Below is a small trained network, with its code and all its weights. Each question gives an input and a class and asks what happens when units are switched off, that is, made to give their printed mean instead of their output.

import numpy as np


def w(rows, s, z=0):
    codes = np.array(rows[::2]) - 128.0
    scale = np.full(codes.shape[1], s)
    scale[-1] = z or s
    return codes * scale


def norm(h):
    return h / np.sqrt((h * h).mean(-1, keepdims=True) + 1e-5)


def f(y):
    return y / 2 * (1 + np.tanh(0.7978845608 * (y + 0.044715 * y**3)))


def log_softmax(a):
    a = a - a.max(-1, keepdims=True)
    return a - np.log(np.exp(a).sum(-1, keepdims=True))


def net(x, mask):
    res = np.array(x, float).reshape(1, 4) / 4 @ E
    u = 0
    for l in range(2):
        y = f(norm(res) @ A[l][:, :-1].T + A[l][:, -1])
        res = res + np.where(mask[u : u + 5], y, B[l][:, -1]) @ B[l][:, :-1]
        u += 5
    return log_softmax(norm(res)[-1] @ U[:, :-1].T + U[:, -1])


A, B = {}, {}
E = w([
[126,120,54,104,40,170,170],'x0',
[193,162,138,7,104,108,131],'x1',
[104,135,85,117,151,125,252],'x2',
[176,106,72,106,142,150,160],'x3',
],0.0038)
A[0] = w([
[207,2,105,209,137,241,68,22],'L0N0',
[114,82,25,120,131,128,160,75],'L0N1',
[79,66,136,173,103,174,161,85],'L0N2',
[124,38,100,171,206,222,202,142],'L0N3',
[209,161,83,49,131,132,136,2],'L0N4',
],0.0048,0.0023)
B[0] = w([
[79,12,97,40,198,140,173,199],'L0N0',
[170,173,72,91,75,124,96,184],'L0N1',
[168,131,81,225,131,21,83,164],'L0N2',
[100,133,196,94,92,165,52,253],'L0N3',
[74,133,110,253,135,94,168,178],'L0N4',
],0.0042,0.0027)
A[1] = w([
[135,100,108,146,126,79,37,153],'L1N0',
[21,60,90,230,89,93,107,68],'L1N1',
[100,73,113,81,163,110,185,143],'L1N2',
[167,140,184,39,198,72,226,4],'L1N3',
[176,148,217,148,253,71,99,53],'L1N4',
],0.005,0.0026)
B[1] = w([
[114,198,180,111,97,163,155,189],'L1N0',
[113,213,160,183,165,253,178,248],'L1N1',
[51,90,161,100,137,137,100,177],'L1N2',
[114,244,171,97,209,151,159,184],'L1N3',
[169,82,28,179,77,71,115,255],'L1N4',
],0.0052,0.0025)
U = w([
[119,91,151,244,179,58,74,140],'0',
[141,93,143,128,117,113,143,1],'1',
[217,185,114,136,176,32,100,101],'2',
[148,123,29,85,42,143,201,154],'3',
[108,22,110,97,167,185,79,129],'4',
[175,135,221,87,61,101,41,137],'5',
[74,171,155,234,130,228,152,163],'6',
[103,194,177,68,188,87,203,157],'7',
],0.011,0.0056)

Each question gives the input, the list of numbers given to net, and the class t.
The units are the neurons (one row each of A and B). Each row of codes is followed by its name. A weight is (code - 128) times the scale printed after its matrix; where a second scale follows, it is the last column's (A, B and U).
mask holds one flag per neuron, layer by layer. A switched-off neuron (its flag False) gives its mean, the last column of its row in B, instead of its output. The means were averaged over made-up inputs and are rounded, as every weight is.
A unit's drop is (log p(t) with every unit on - log p(t) with that unit switched off) / (log p(t) with every unit on - log p(t) with every unit switched off).
The circuit of an input: a set's keep is (log p(t) with only the set's units on - log p(t) with every unit switched off) / (log p(t) with every unit on - log p(t) with every unit switched off). Starting from all 10 units, units are removed one at a time, each time the one whose removal leaves the highest keep (on an exact tie, the one counted first), for as long as the keep stays at least 0.8.
circuit, biggest first: the units of the circuit, biggest drop first
top k neurons: the k neurons with the biggest drops, biggest first
top k neurons in layer l: the k neurons of layer l with the biggest drops, biggest first
drop when u is switched off: that unit's drop, to one decimal
input [-4,3,0,-7], class 2: top 3 neurons in layer 1 => L1N4, L1N2, L1N3
input [-5,6,-6,5], class 2: top 2 neurons in layer 1 => L1N4, L1N2
input [-8,6,4,-7], class 2: circuit, biggest first => L1N4
input [5,-1,-8,0], class 4: top 3 neurons in layer 0 => L0N0, L0N4, L0N3
input [-4,2,0,-7], class 2: circuit, biggest first => L0N3, L1N4, L0N4
input [2,6,0,-2], class 7: top 2 neurons => L1N4, L0N3
input [-8,5,0,-3], class 2: top 2 neurons => L1N4, L0N3
input [-7,6,-1,-5], class 2: circuit, biggest first => L1N4, L0N3
input [2,-6,-7,6], class 4: top 2 neurons in layer 0 => L0N0, L0N4
input [1,6,3,3], class 7: top 2 neurons in layer 1 => L1N3, L1N4
input [0,6,7,4], class 7: top 2 neurons in layer 1 => L1N3, L1N4
input [2,6,6,-2], class 7: top 2 neurons in layer 1 => L1N3, L1N4
input [7,-5,-6,3], class 4: top 2 neurons in layer 0 => L0N0, L0N4
input [6,-3,-6,6], class 4: circuit, biggest first => L0N0
input [2,7,2,3], class 7: top 3 neurons => L1N4, L1N3, L0N2
input [-4,1,-5,5], class 4: top 2 neurons in layer 0 => L0N0, L0N2
input [-5,-2,4,2], class 0: top 2 neurons in layer 0 => L0N3, L0N1
input [1,8,4,2], class 7: drop when L1N4 is switched off => 0.2
input [-7,8,-5,1], class 2: drop when L0N3 is switched off => 0.5
input [-8,-3,-7,7], class 4: drop when L1N4 is switched off => -0.3
input [1,3,-7,8], class 4: top neuron in layer 1 => L1N4
